Below are the code and all the weights of a small trained network. Each question names an input and a class and asks about switching units off, where a switched-off unit gives its printed mean instead of its output.

import numpy as np


def w(rows, s, z=0):
    codes = np.array(rows[::2]) - 128.0
    scale = np.full(codes.shape[1], s)
    scale[-1] = z or s
    return codes * scale


def f(y):
    return np.maximum(y, 0)


def log_softmax(a):
    a = a - a.max(-1, keepdims=True)
    return a - np.log(np.exp(a).sum(-1, keepdims=True))


def net(x, mask):
    res = np.array(x, float).reshape(1, 7) / 4 @ E
    y = f(res @ A[0][:, :-1].T + A[0][:, -1])
    res = res + np.where(mask, y, B[0][:, -1]) @ B[0][:, :-1]
    return log_softmax(res[-1] @ U[:, :-1].T + U[:, -1])


A, B = {}, {}
E = w([
[83,116,195,173,138,114,133,80,139,193,125,148],'x0',
[61,62,106,141,127,117,170,113,154,58,128,75],'x1',
[71,85,72,189,85,141,107,235,107,176,56,191],'x2',
[134,145,118,136,135,135,134,130,113,127,124,112],'x3',
[121,104,48,69,106,83,167,71,145,155,109,171],'x4',
[179,106,185,142,159,40,230,153,111,182,122,70],'x5',
[88,112,133,91,167,76,108,126,2,27,158,171],'x6',
],0.0096)
A[0] = w([
[177,135,93,55,120,140,158,214,117,79,138,129,125],'neuron 1',
[84,117,121,128,173,75,114,131,49,98,174,165,90],'neuron 2',
[153,113,88,80,55,100,179,113,207,138,102,171,208],'neuron 3',
[149,206,143,82,121,105,88,160,102,188,133,182,82],'neuron 4',
[85,120,96,112,92,130,79,142,154,75,130,86,100],'neuron 5',
[77,176,83,113,133,202,49,106,129,118,111,150,2],'neuron 6',
[138,137,206,176,119,146,81,218,176,108,123,57,103],'neuron 7',
[189,120,156,137,148,2,189,219,118,123,73,86,30],'neuron 8',
[41,77,109,143,128,120,152,130,143,103,121,50,102],'neuron 9',
[130,82,101,169,104,127,108,196,112,132,20,138,63],'neuron 10',
[111,38,158,72,129,114,121,131,97,77,75,129,122],'neuron 11',
[75,102,117,108,109,112,75,164,67,175,35,134,103],'neuron 12',
],0.0082,0.0032)
B[0] = w([
[107,62,149,216,72,189,104,57,46,100,64,89,215],'neuron 1',
[43,176,155,132,71,140,138,81,119,149,124,43,250],'neuron 2',
[148,233,85,202,76,114,161,83,67,151,161,146,239],'neuron 3',
[198,46,117,143,126,112,133,173,73,167,164,152,198],'neuron 4',
[112,61,72,151,242,116,145,151,139,158,84,135,200],'neuron 5',
[73,57,70,63,141,166,178,152,192,162,104,128,229],'neuron 6',
[112,192,81,187,81,128,129,96,117,141,185,169,211],'neuron 7',
[48,150,99,2,157,181,169,100,247,172,126,231,255],'neuron 8',
[253,65,119,149,186,122,158,163,79,135,211,151,219],'neuron 9',
[158,162,196,123,129,63,97,81,154,64,58,119,243],'neuron 10',
[162,196,154,151,91,162,138,221,85,214,196,61,216],'neuron 11',
[165,101,126,139,154,71,61,70,154,68,120,75,236],'neuron 12',
],0.0075,0.0085)
U = w([
[7,51,105,8,200,183,191,180,209,146,75,163,50],'0',
[73,157,150,191,85,127,169,130,98,148,104,45,177],'1',
[150,46,181,182,146,167,192,93,89,131,72,93,224],'2',
[122,144,102,152,198,85,130,147,103,114,141,102,252],'3',
[87,171,101,214,147,95,157,138,81,88,169,146,125],'4',
[239,3,138,171,229,111,179,195,41,144,160,156,29],'5',
[189,139,195,109,191,59,95,45,189,26,74,38,55],'6',
],0.0072,0.0038)

Each question gives the input, the list of numbers given to net, and the class t.
The units are the neurons (one row each of A and B). Each row of codes is followed by its name. A weight is (code - 128) times the scale printed after its matrix; where a second scale follows, it is the last column's (A, B and U).
mask holds one flag per neuron, in row order. A switched-off neuron (its flag False) gives its mean, the last column of its row in B, instead of its output. The means were averaged over made-up inputs and are rounded, as every weight is.
A unit's drop is (log p(t) with every unit on - log p(t) with that unit switched off) / (log p(t) with every unit on - log p(t) with every unit switched off).
The circuit of an input: a set's keep is (log p(t) with only the set's units on - log p(t) with every unit switched off) / (log p(t) with every unit on - log p(t) with every unit switched off). Starting from all 12 units, units are removed one at a time, each time the one whose removal leaves the highest keep (on an exact tie, the one counted first), for as long as the keep stays at least 0.8.
circuit, biggest first: the units of the circuit, biggest drop first
most important unit: the unit with the biggest drop
top k neurons: the k neurons with the biggest drops, biggest first
input [-1,-4,8,7,-3,-3,0], class 6: circuit, biggest first : [neuron 10; neuron 12]
input [0,8,-4,-7,8,1,-3], class 4: most important unit : neuron 3
input [4,-4,4,7,-8,-4,-3], class 4: top 3 neurons : [neuron 7; neuron 2; neuron 1]
input [-2,7,8,1,-1,-5,4], class 6: top 2 neurons : [neuron 10; neuron 12]
input [4,-6,-5,-4,7,0,0], class 4: top 2 neurons : [neuron 3; neuron 9]
input [-5,1,2,4,1,-2,-1], class 2: top 2 neurons : [neuron 8; neuron 1]
input [-3,-3,2,5,1,-2,6], class 1: circuit, biggest first : [neuron 2; neuron 9]
input [5,-4,6,2,-6,7,0], class 0: top 2 neurons : [neuron 8; neuron 3]
input [5,7,-3,0,3,6,-3], class 5: top 2 neurons : [neuron 9; neuron 2]
input [-4,1,-2,4,0,-5,6], class 1: circuit, biggest first : [neuron 2; neuron 1]
input [-4,-1,8,-5,2,7,-1], class 6: top 3 neurons : [neuron 10; neuron 12; neuron 6]
input [0,-2,0,-3,-4,7,6], class 0: top 2 neurons : [neuron 8; neuron 3]
input [-5,-6,6,-3,4,-3,0], class 5: top 4 neurons : [neuron 4; neuron 2; neuron 8; neuron 7]
input [-7,-3,-4,-5,8,8,7], class 0: circuit, biggest first : [neuron 8]
input [2,0,2,-2,-4,2,5], class 1: circuit, biggest first : [neuron 2; neuron 9]
input [2,6,4,0,-3,-1,-4], class 5: top 3 neurons : [neuron 9; neuron 2; neuron 8]
input [-3,-3,2,4,4,3,4], class 1: circuit, biggest first : [neuron 9; neuron 2]
input [4,3,2,0,-8,-1,0], class 4: circuit, biggest first : [neuron 7; neuron 2]
input [7,-6,-8,-8,-7,6,4], class 3: circuit, biggest first : [neuron 10; neuron 1]
input [-4,7,8,-4,-4,6,-6], class 6: circuit, biggest first : [neuron 10]
